Here is a tiny trained network, its code and every weight. The questions are about switching its units off for an input and a class, where a switched-off unit gives its printed mean instead of its output.

import numpy as np


def w(rows, s, z=0):
    codes = np.array(rows[::2]) - 128.0
    scale = np.full(codes.shape[1], s)
    scale[-1] = z or s
    return codes * scale


def norm(h):
    return h / np.sqrt((h * h).mean(-1, keepdims=True) + 1e-5)


def f(y):
    return np.maximum(y, 0)


def log_softmax(a):
    a = a - a.max(-1, keepdims=True)
    return a - np.log(np.exp(a).sum(-1, keepdims=True))


def net(x, mask):
    res = np.array(x, float).reshape(1, 5) / 4 @ E
    u = 0
    for l in range(3):
        y = f(norm(res) @ A[l][:, :-1].T + A[l][:, -1])
        res = res + np.where(mask[u : u + 8], y, B[l][:, -1]) @ B[l][:, :-1]
        u += 8
    return log_softmax(norm(res)[-1] @ U[:, :-1].T + U[:, -1])


A, B = {}, {}
E = w([
[95,41,228,57,210,173],'x0',
[125,55,196,253,80,92],'x1',
[162,42,17,185,186,198],'x2',
[49,100,101,114,81,141],'x3',
[96,193,155,189,171,175],'x4',
],0.0049)
A[0] = w([
[46,103,88,121,86,185,95],'0.n0',
[174,80,136,113,78,99,154],'0.n1',
[136,180,86,144,99,111,18],'0.n2',
[134,136,130,122,164,123,192],'0.n3',
[198,59,108,43,57,92,19],'0.n4',
[74,210,155,192,171,203,1],'0.n5',
[236,165,155,133,187,106,40],'0.n6',
[2,128,103,109,52,170,59],'0.n7',
],0.0098,0.0078)
B[0] = w([
[229,126,150,142,167,91,192],'0.n0',
[89,162,140,183,166,154,239],'0.n1',
[123,114,86,157,71,118,150],'0.n2',
[106,77,116,133,91,121,255],'0.n3',
[32,186,124,196,246,84,184],'0.n4',
[2,159,89,149,250,51,170],'0.n5',
[250,64,149,121,153,16,178],'0.n6',
[247,109,156,134,177,52,193],'0.n7',
],0.0094,0.004)
A[1] = w([
[176,207,102,158,65,162,40],'1.n0',
[162,111,71,134,119,228,63],'1.n1',
[151,122,192,72,190,184,74],'1.n2',
[160,197,59,2,177,140,72],'1.n3',
[114,125,109,182,146,102,175],'1.n4',
[96,162,163,91,56,81,2],'1.n5',
[122,102,209,87,146,232,14],'1.n6',
[107,194,207,79,89,87,53],'1.n7',
],0.0093,0.0048)
B[1] = w([
[104,97,112,67,88,103,158],'1.n0',
[148,149,144,75,140,160,153],'1.n1',
[96,80,120,115,95,87,177],'1.n2',
[116,128,197,249,95,145,193],'1.n3',
[114,136,154,77,120,136,254],'1.n4',
[156,164,129,94,161,187,148],'1.n5',
[102,71,106,89,81,103,154],'1.n6',
[168,122,113,95,189,192,181],'1.n7',
],0.013,0.0059)
A[2] = w([
[35,162,126,111,170,105,189],'2.n0',
[191,148,149,73,144,201,70],'2.n1',
[103,92,214,179,48,215,88],'2.n2',
[167,176,54,99,52,124,86],'2.n3',
[88,80,36,204,173,116,1],'2.n4',
[156,255,40,165,81,110,191],'2.n5',
[182,70,45,139,176,252,68],'2.n6',
[202,66,162,86,128,77,116],'2.n7',
],0.0073,0.0039)
B[2] = w([
[127,185,24,114,127,137,249],'2.n0',
[147,115,94,134,102,215,170],'2.n1',
[147,211,68,190,57,138,216],'2.n2',
[114,45,124,119,80,116,179],'2.n3',
[95,163,238,92,190,123,169],'2.n4',
[69,1,165,102,174,115,239],'2.n5',
[168,215,182,42,163,171,198],'2.n6',
[167,178,38,121,94,107,255],'2.n7',
],0.008,0.004)
U = w([
[30,156,140,141,233,100,172],'0',
[89,21,99,71,57,101,139],'1',
[210,166,148,53,145,218,149],'2',
[253,105,142,159,161,38,104],'3',
[122,170,149,234,40,154,134],'4',
[138,194,27,103,100,109,3],'5',
],0.016,0.0048)

Each question gives the input, the list of numbers given to net, and the class t.
The units are the neurons (one row each of A and B). Each row of codes is followed by its name. A weight is (code - 128) times the scale printed after its matrix; where a second scale follows, it is the last column's (A, B and U).
mask holds one flag per neuron, layer by layer. A switched-off neuron (its flag False) gives its mean, the last column of its row in B, instead of its output. The means were averaged over made-up inputs and are rounded, as every weight is.
A unit's drop is (log p(t) with every unit on - log p(t) with that unit switched off) / (log p(t) with every unit on - log p(t) with every unit switched off).
The circuit of an input: a set's keep is (log p(t) with only the set's units on - log p(t) with every unit switched off) / (log p(t) with every unit on - log p(t) with every unit switched off). Starting from the 12 units with the biggest drops (on a tie, the unit counted first), units are removed one at a time, each time the one whose removal leaves the highest keep (on an exact tie, the one counted first), for as long as the keep stays at least 0.8.
units of the circuit, in order: the units of the circuit, biggest drop first
most important unit: the unit with the biggest drop
top k neurons: the k neurons with the biggest drops, biggest first
top k neurons in layer l: the k neurons of layer l with the biggest drops, biggest first
input [0,7,5,7,-5], class 3: top 3 neurons : [0.n0 1.n3 0.n7]
input [-5,-7,-1,-4,2], class 4: units of the circuit, in order : [1.n3]
input [5,3,-6,-7,-7], class 0: units of the circuit, in order : [0.n4 0.n1]
input [1,-8,6,8,4], class 3: top 2 neurons : [0.n0 0.n7]
input [6,7,8,-6,-6], class 2: top 2 neurons : [2.n6 1.n3]
input [5,-8,7,0,-1], class 4: units of the circuit, in order : [1.n3 2.n2]
input [0,7,-4,-7,-8], class 0: units of the circuit, in order : [0.n4 0.n1]
input [4,-7,6,7,-6], class 3: top 4 neurons in layer 0 : [0.n0 0.n5 0.n7 0.n1]
input [6,4,7,7,-6], class 2: top 2 neurons in layer 0 : [0.n5 0.n6]
input [-4,-4,-6,3,-5], class 2: top 4 neurons : [1.n7 1.n5 0.n5 2.n1]
input [6,7,-5,4,-2], class 4: units of the circuit, in order : [2.n2 2.n5]
input [-7,-4,-7,-3,4], class 1: units of the circuit, in order : [1.n0 2.n5]
input [6,-8,4,3,-3], class 4: units of the circuit, in order : [1.n3 2.n2]
input [2,-6,7,6,-8], class 0: most important unit : 0.n4
input [-2,8,-4,2,-8], class 0: top 2 neurons : [0.n4 1.n3]
input [-2,-5,4,-5,1], class 3: top 3 neurons : [0.n6 1.n3 1.n7]
input [7,-3,3,-1,6], class 1: units of the circuit, in order : [1.n6 1.n2]
input [-4,4,2,-4,4], class 0: top 4 neurons : [1.n3 0.n5 0.n7 0.n0]
input [1,8,-1,8,-7], class 3: units of the circuit, in order : [0.n7 0.n0]
input [0,7,0,5,-2], class 4: units of the circuit, in order : [2.n2]
input [5,0,0,6,-3], class 3: top 2 neurons : [0.n7 0.n0]
input [7,0,2,-7,-8], class 0: top 2 neurons : [0.n4 0.n1]
input [-7,-5,8,1,-7], class 2: top 4 neurons : [2.n6 1.n1 0.n5 1.n2]
input [4,8,-2,6,1], class 4: top 2 neurons : [2.n2 0.n6]
input [-5,6,-5,6,-7], class 0: top 2 neurons : [0.n1 1.n3]
